Below is a small trained network, with its code and all its weights. Each question gives an input and a target symbol and asks what happens when units are switched off, that is, made to give their printed mean instead of their output.

import numpy as np


def w(rows, s, z=0):
    codes = np.array(rows[::2]) - 128.0
    scale = np.full(codes.shape[1], s)
    scale[-1] = z or s
    return codes * scale


def f(y):
    return np.maximum(y, 0)


def softmax(a):
    e = np.exp(a - a.max(-1, keepdims=True))
    return e / e.sum(-1, keepdims=True)


def log_softmax(a):
    a = a - a.max(-1, keepdims=True)
    return a - np.log(np.exp(a).sum(-1, keepdims=True))


def net(x, mask):
    ids = ['ΓΠΣΩαηλφ'.index(c) for c in x.split()]
    T = len(ids)
    res = E[ids] + P[:T]
    u = 0
    for l in range(2):
        q, k, v = (res @ M[l].T for M in (Q, K, V))
        z = softmax(np.where(np.tri(T) > 0, q @ k.T / 2**0.5, -1e9)) @ v
        res = res + np.where(mask[u], z, O[l][:, -1]) @ O[l][:, :-1]
        u += 1
        y = f(res @ A[l][:, :-1].T + A[l][:, -1])
        res = res + np.where(mask[u : u + 4], y, B[l][:, -1]) @ B[l][:, :-1]
        u += 4
    return log_softmax(res[-1] @ U[:, :-1].T + U[:, -1])


Q, K, V, O, A, B = {}, {}, {}, {}, {}, {}
E = w([
[80,121,121,110,169,118],'Γ',
[169,133,121,89,142,114],'Π',
[77,193,104,98,157,117],'Σ',
[248,167,121,85,111,126],'Ω',
[121,168,90,132,175,126],'α',
[60,164,122,116,143,115],'η',
[118,110,118,88,177,127],'λ',
[89,176,100,57,4,174],'φ',
],0.017)
P = w([
[92,146,12,132,188,254],'0',
[137,148,109,86,139,57],'1',
[128,139,73,88,167,66],'2',
[128,170,108,75,159,82],'3',
[123,189,117,70,157,88],'4',
[110,185,112,81,167,108],'5',
[131,152,137,81,148,118],'6',
[110,158,144,82,134,140],'7',
[121,142,168,64,131,127],'8',
[115,165,161,85,159,96],'9',
],0.0084)
Q[0] = w([
[110,191,21,34,181,45],'0.h0',
[159,17,123,254,52,113],'0.h0',
],0.0087)
K[0] = w([
[100,125,109,75,65,254],'0.h0',
[118,166,220,137,149,28],'0.h0',
],0.0086)
V[0] = w([
[215,117,116,194,255,83],'0.h0',
[11,55,161,155,218,112],'0.h0',
],0.0073)
O[0] = w([
[222,141,129,115,218,151,2],'0.h0',
[125,63,85,209,197,9,62],'0.h0',
],0.013,0.012)
A[0] = w([
[220,137,114,119,42,85,137],'0.n0',
[47,163,209,230,102,160,27],'0.n1',
[254,51,63,171,199,161,252],'0.n2',
[159,109,106,231,59,179,112],'0.n3',
],0.0068,0.004)
B[0] = w([
[2,114,66,147,193,143,174],'0.n0',
[219,143,92,94,102,85,254],'0.n1',
[49,64,155,70,209,106,184],'0.n2',
[161,189,100,84,228,58,144],'0.n3',
],0.0073,0.0078)
Q[1] = w([
[98,147,179,85,108,140],'1.h0',
[190,165,255,213,79,188],'1.h0',
],0.0094)
K[1] = w([
[82,125,188,141,180,159],'1.h0',
[212,140,239,181,126,1],'1.h0',
],0.0093)
V[1] = w([
[153,125,123,15,91,238],'1.h0',
[103,255,92,192,128,214],'1.h0',
],0.0085)
O[1] = w([
[75,144,192,105,129,176,252],'1.h0',
[148,76,95,2,104,155,138],'1.h0',
],0.014,0.011)
A[1] = w([
[150,200,98,221,97,152,255],'1.n0',
[111,203,170,68,50,161,2],'1.n1',
[143,112,96,111,2,198,132],'1.n2',
[112,74,20,198,127,40,19],'1.n3',
],0.0071,0.0059)
B[1] = w([
[97,54,93,163,135,148,159],'1.n0',
[210,108,95,191,140,128,254],'1.n1',
[63,81,145,149,205,130,222],'1.n2',
[161,171,153,116,2,187,156],'1.n3',
],0.0096,0.031)
U = w([
[76,113,92,104,123,94,159],'Γ',
[80,108,120,158,210,77,155],'Π',
[21,201,225,113,94,113,254],'Σ',
[30,100,127,148,95,139,108],'Ω',
[131,132,152,168,127,167,68],'α',
[163,75,121,190,96,142,70],'η',
[127,59,161,255,192,105,82],'λ',
[128,114,102,127,83,136,122],'φ',
],0.0074,0.0056)

Each question gives the input, a string of symbols that net reads in full, and the target symbol t.
The units are the heads (2 rows each of Q, K, V and O) and the neurons (one row each of A and B). Each row of codes is followed by its name. A weight is (code - 128) times the scale printed after its matrix; where a second scale follows, it is the last column's (O, A, B and U).
mask holds one flag per unit, layer by layer, with each layer's heads first. A switched-off unit (its flag False) gives its mean, the last column of its rows in O or B, instead of its output. The means were averaged over made-up inputs and are rounded, as every weight is.
A unit's drop is (log p(t) with every unit on - log p(t) with that unit switched off) / (log p(t) with every unit on - log p(t) with every unit switched off).
The circuit of an input: a set's keep is (log p(t) with only the set's units on - log p(t) with every unit switched off) / (log p(t) with every unit on - log p(t) with every unit switched off). Starting from all 10 units, units are removed one at a time, each time the one whose removal leaves the highest keep (on an exact tie, the one counted first), for as long as the keep stays at least 0.8.
units of the circuit, in order: the units of the circuit, biggest drop first
most important unit: the unit with the biggest drop
k most important neurons: the k neurons with the biggest drops, biggest first
k most important neurons of layer l: the k neurons of layer l with the biggest drops, biggest first
drop when u is switched off: that unit's drop, to one decimal
input Ω α φ Ω, target Ω: 3 most important neurons	[1.n1 1.n2 0.n0]
input λ λ φ φ η, target λ: 3 most important neurons	[0.n2 1.n0 0.n0]
input α α Π α λ Π Π α, target Π: 2 most important neurons	[1.n1 0.n2]
input Σ η λ α Π, target Γ: 2 most important neurons	[1.n1 1.n2]
input λ φ φ Γ Γ α Σ λ η, target λ: 4 most important neurons	[0.n2 1.n0 0.n1 1.n3]
input Π φ Σ Σ λ, target Σ: units of the circuit, in order	[0.h0 1.h0]
input λ Π φ φ, target λ: units of the circuit, in order	[0.n2 0.h0 1.h0]
input Σ λ λ λ η η Γ, target Γ: units of the circuit, in order	[1.h0 0.h0 1.n1 1.n2]
input α λ Π λ λ, target Π: most important unit	0.h0
input Π Π Ω α α φ Γ λ Ω, target Σ: units of the circuit, in order	[0.n0 1.h0]
input α λ Ω λ Π, target Π: units of the circuit, in order	[0.h0 1.n1]
input α Π Ω η Ω Γ λ η, target Π: 2 most important neurons	[1.n1 1.n3]
input Σ Σ λ, target Γ: units of the circuit, in order	[1.h0 1.n1 0.h0 1.n2]
input Π η λ, target Σ: units of the circuit, in order	[1.n1 0.h0 0.n2 1.h0]
input Π η Γ, target Σ: most important unit	1.n1
input Γ α Π η λ λ η λ λ, target η: 2 most important neurons of layer 1	[1.n3 1.n2]
input Σ α Γ, target Γ: units of the circuit, in order	[1.h0 1.n1 0.h0 1.n2]
input Π Ω α α α λ λ Ω α, target Σ: 3 most important neurons	[1.n1 1.n2 1.n0]
input Π λ λ Σ Ω α λ Π, target Σ: 4 most important neurons	[1.n1 1.n2 0.n2 1.n0]
input η α Σ Σ Γ, target φ: most important unit	1.h0
input φ φ λ λ λ Π η Ω, target Ω: 3 most important neurons of layer 1	[1.n1 1.n2 1.n3]
input Σ η Γ α λ λ Σ, target Γ: 2 most important neurons of layer 1	[1.n1 1.n2]
input α λ Ω λ Σ Ω Γ Π Π, target Π: 3 most important neurons	[1.n1 1.n3 0.n2]
input α Π λ λ Γ Ω, target Π: 3 most important neurons	[0.n2 1.n1 1.n3]
input η Σ η η Γ Π, target φ: 3 most important neurons	[1.n3 1.n1 1.n2]
input Π λ Ω, target Σ: 2 most important neurons	[1.n1 0.n2]
input λ λ Γ, target λ: drop when 1.n0 is switched off	0.2
input λ α Ω η λ Π, target λ: drop when 1.h0 is switched off	1.6
input Γ λ λ Γ, target η: drop when 1.n3 is switched off	2.1
input η λ λ Π Π λ Π α η, target φ: most important unit	1.h0
